Below are the code and all the weights of a small trained network. Each question names an input and a class and asks about switching units off, where a switched-off unit gives its printed mean instead of its output.

import numpy as np


def w(rows, s, z=0):
    codes = np.array(rows[::2]) - 128.0
    scale = np.full(codes.shape[1], s)
    scale[-1] = z or s
    return codes * scale


def norm(h):
    return h / np.sqrt((h * h).mean(-1, keepdims=True) + 1e-5)


def f(y):
    return np.maximum(y, 0)


def log_softmax(a):
    a = a - a.max(-1, keepdims=True)
    return a - np.log(np.exp(a).sum(-1, keepdims=True))


def net(x, mask):
    res = np.array(x, float).reshape(1, 6) / 4 @ E
    u = 0
    for l in range(3):
        y = f(norm(res) @ A[l][:, :-1].T + A[l][:, -1])
        res = res + np.where(mask[u : u + 5], y, B[l][:, -1]) @ B[l][:, :-1]
        u += 5
    return log_softmax(norm(res)[-1] @ U[:, :-1].T + U[:, -1])


A, B = {}, {}
E = w([
[52,86,97,143,140,163,107,132],'x0',
[5,168,99,30,102,147,202,116],'x1',
[89,49,103,162,90,136,134,3],'x2',
[128,72,133,131,152,104,141,125],'x3',
[85,130,173,140,87,36,110,122],'x4',
[120,33,69,106,82,68,177,200],'x5',
],0.012)
A[0] = w([
[180,127,140,187,187,156,60,84,37],'L0N0',
[126,11,64,140,129,134,144,157,3],'L0N1',
[168,144,140,148,150,98,102,247,196],'L0N2',
[172,125,105,114,167,171,125,105,60],'L0N3',
[118,132,97,84,96,158,155,123,35],'L0N4',
],0.014,0.0055)
B[0] = w([
[178,108,168,166,140,169,99,49,213],'L0N0',
[95,59,164,89,212,11,85,105,191],'L0N1',
[60,92,89,102,225,39,91,159,251],'L0N2',
[131,170,95,222,105,85,86,117,163],'L0N3',
[111,145,52,153,135,148,140,168,156],'L0N4',
],0.013,0.011)
A[1] = w([
[233,199,163,102,232,90,120,250,56],'L1N0',
[192,72,131,115,164,100,118,157,4],'L1N1',
[173,125,96,154,64,102,187,85,77],'L1N2',
[110,2,113,133,156,165,129,150,1],'L1N3',
[55,156,171,217,160,75,87,69,143],'L1N4',
],0.0097,0.0044)
B[1] = w([
[141,84,48,85,232,3,75,106,217],'L1N0',
[110,122,99,117,121,139,130,139,163],'L1N1',
[130,170,114,124,110,86,137,174,139],'L1N2',
[154,123,130,125,184,111,103,133,160],'L1N3',
[114,120,129,97,142,101,78,176,254],'L1N4',
],0.016,0.0099)
A[2] = w([
[173,139,111,140,151,193,134,106,3],'L2N0',
[115,121,183,111,83,84,128,128,96],'L2N1',
[61,145,135,86,146,139,143,118,149],'L2N2',
[109,153,116,169,120,140,146,76,95],'L2N3',
[119,5,132,121,125,90,159,130,78],'L2N4',
],0.016,0.0054)
B[2] = w([
[195,135,73,138,161,58,132,90,143],'L2N0',
[219,41,131,88,85,128,77,120,160],'L2N1',
[122,99,102,87,215,190,158,192,208],'L2N2',
[91,137,100,136,124,96,90,179,149],'L2N3',
[207,130,141,63,137,1,80,173,254],'L2N4',
],0.012,0.0091)
U = w([
[141,173,96,185,77,135,178,117,45],'0',
[191,114,202,199,124,205,103,19,105],'1',
[110,83,106,73,175,84,94,141,239],'2',
[170,106,172,117,1,92,190,132,40],'3',
[64,141,96,95,132,247,209,182,105],'4',
[155,153,141,147,70,146,194,120,1],'5',
],0.018,0.0057)

Each question gives the input, the list of numbers given to net, and the class t.
The units are the neurons (one row each of A and B). Each row of codes is followed by its name. A weight is (code - 128) times the scale printed after its matrix; where a second scale follows, it is the last column's (A, B and U).
mask holds one flag per neuron, layer by layer. A switched-off neuron (its flag False) gives its mean, the last column of its row in B, instead of its output. The means were averaged over made-up inputs and are rounded, as every weight is.
A unit's drop is (log p(t) with every unit on - log p(t) with that unit switched off) / (log p(t) with every unit on - log p(t) with every unit switched off).
The circuit of an input: a set's keep is (log p(t) with only the set's units on - log p(t) with every unit switched off) / (log p(t) with every unit on - log p(t) with every unit switched off). Starting from the 12 units with the biggest drops (on a tie, the unit counted first), units are removed one at a time, each time the one whose removal leaves the highest keep (on an exact tie, the one counted first), for as long as the keep stays at least 0.8.
units of the circuit, in order: the units of the circuit, biggest drop first
unit that matters most: the unit with the biggest drop
k most important neurons: the k neurons with the biggest drops, biggest first
k most important neurons of layer l: the k neurons of layer l with the biggest drops, biggest first
drop when u is switched off: that unit's drop, to one decimal
input [-7,-2,1,-1,0,-4], class 1: 2 most important neurons	L0N0; L0N2
input [-7,-6,3,-1,-2,1], class 1: units of the circuit, in order	L0N0; L0N1; L1N0
input [-4,5,-1,-6,-4,-5], class 4: unit that matters most	L0N2
input [2,4,-2,4,3,-3], class 4: 4 most important neurons of layer 0	L0N1; L0N2; L0N0; L0N3
input [-8,4,2,-5,-4,-8], class 1: units of the circuit, in order	L0N2; L1N0
input [-1,5,3,5,1,-1], class 4: 3 most important neurons of layer 0	L0N1; L0N2; L0N4
input [2,6,-3,-7,3,5], class 4: 2 most important neurons	L1N0; L0N1
input [3,-2,5,4,5,-6], class 1: 2 most important neurons of layer 0	L0N2; L0N0
input [6,5,8,2,-6,-5], class 4: 2 most important neurons of layer 0	L0N2; L0N1
input [-1,-1,2,-7,-1,-7], class 1: drop when L1N3 is switched off	0.0
input [-2,-1,5,-1,2,-3], class 1: drop when L1N0 is switched off	0.1
input [-5,-6,-1,7,-7,-8], class 1: drop when L0N0 is switched off	0.8
input [1,2,-3,-1,-8,-8], class 1: drop when L0N2 is switched off	0.5
input [1,1,8,-2,-7,-5], class 1: most important neuron of layer 0	L0N2
